Below are the code and all the weights of a small trained network. Each question names an input and a class and asks about switching units off, where a switched-off unit gives its printed mean instead of its output.

import numpy as np


def w(rows, s, z=0):
    codes = np.array(rows[::2]) - 128.0
    scale = np.full(codes.shape[1], s)
    scale[-1] = z or s
    return codes * scale


def f(y):
    return np.maximum(y, 0)


def log_softmax(a):
    a = a - a.max(-1, keepdims=True)
    return a - np.log(np.exp(a).sum(-1, keepdims=True))


def net(x, mask):
    res = np.array(x, float).reshape(1, 5) / 4 @ E
    y = f(res @ A[0][:, :-1].T + A[0][:, -1])
    res = res + np.where(mask, y, B[0][:, -1]) @ B[0][:, :-1]
    return log_softmax(res[-1] @ U[:, :-1].T + U[:, -1])


A, B = {}, {}
E = w([
[106,161,46,195,176,213,19,106],'x0',
[77,254,71,192,243,188,166,78],'x1',
[179,76,174,66,176,94,184,175],'x2',
[159,57,76,131,173,43,80,212],'x3',
[27,172,113,203,63,140,52,118],'x4',
],0.0098)
A[0] = w([
[81,148,106,89,138,191,145,134,124],'N0',
[183,163,110,145,128,135,201,15,92],'N1',
[188,206,106,141,203,151,171,165,249],'N2',
[254,94,154,7,76,65,164,137,51],'N3',
[211,139,66,155,162,149,92,75,1],'N4',
[164,32,191,96,200,38,137,114,171],'N5',
],0.0087,0.0056)
B[0] = w([
[137,44,187,165,123,163,111,145,164],'N0',
[161,131,165,99,229,255,191,201,178],'N1',
[112,124,132,216,174,172,94,90,210],'N2',
[130,49,230,80,146,210,200,68,254],'N3',
[155,71,94,93,196,205,165,159,159],'N4',
[147,34,55,199,179,170,146,149,239],'N5',
],0.01,0.014)
U = w([
[207,79,32,89,121,61,139,149,9],'0',
[47,130,143,123,85,168,201,11,7],'1',
[1,201,37,184,90,186,30,118,255],'2',
[239,147,178,15,198,183,200,46,148],'3',
],0.0096,0.0069)

Each question gives the input, the list of numbers given to net, and the class t.
The units are the neurons (one row each of A and B). Each row of codes is followed by its name. A weight is (code - 128) times the scale printed after its matrix; where a second scale follows, it is the last column's (A, B and U).
mask holds one flag per neuron, in row order. A switched-off neuron (its flag False) gives its mean, the last column of its row in B, instead of its output. The means were averaged over made-up inputs and are rounded, as every weight is.
A unit's drop is (log p(t) with every unit on - log p(t) with that unit switched off) / (log p(t) with every unit on - log p(t) with every unit switched off).
top k neurons: the k neurons with the biggest drops, biggest first
drop when u is switched off: that unit's drop, to one decimal
input [6,-1,5,4,-3], class 0: top 3 neurons : [N3, N1, N5]
input [-8,-6,-8,7,3], class 3: top 2 neurons : [N3, N2]
input [7,-2,6,1,-1], class 0: top 2 neurons : [N3, N1]
input [4,3,3,-7,4], class 2: top neuron : [N3]
input [-1,-2,-4,6,0], class 0: top 2 neurons : [N2, N3]
input [-8,7,-7,-6,8], class 2: top 2 neurons : [N3, N4]
input [7,5,-5,7,-7], class 2: top 2 neurons : [N3, N2]
input [2,3,6,7,3], class 2: drop when N3 is switched off : 0.2
input [8,-5,-5,-3,-3], class 2: drop when N3 is switched off : 2.2
input [-2,3,2,7,-1], class 0: drop when N2 is switched off : 0.0
input [-6,7,-2,1,4], class 2: drop when N3 is switched off : 1.1
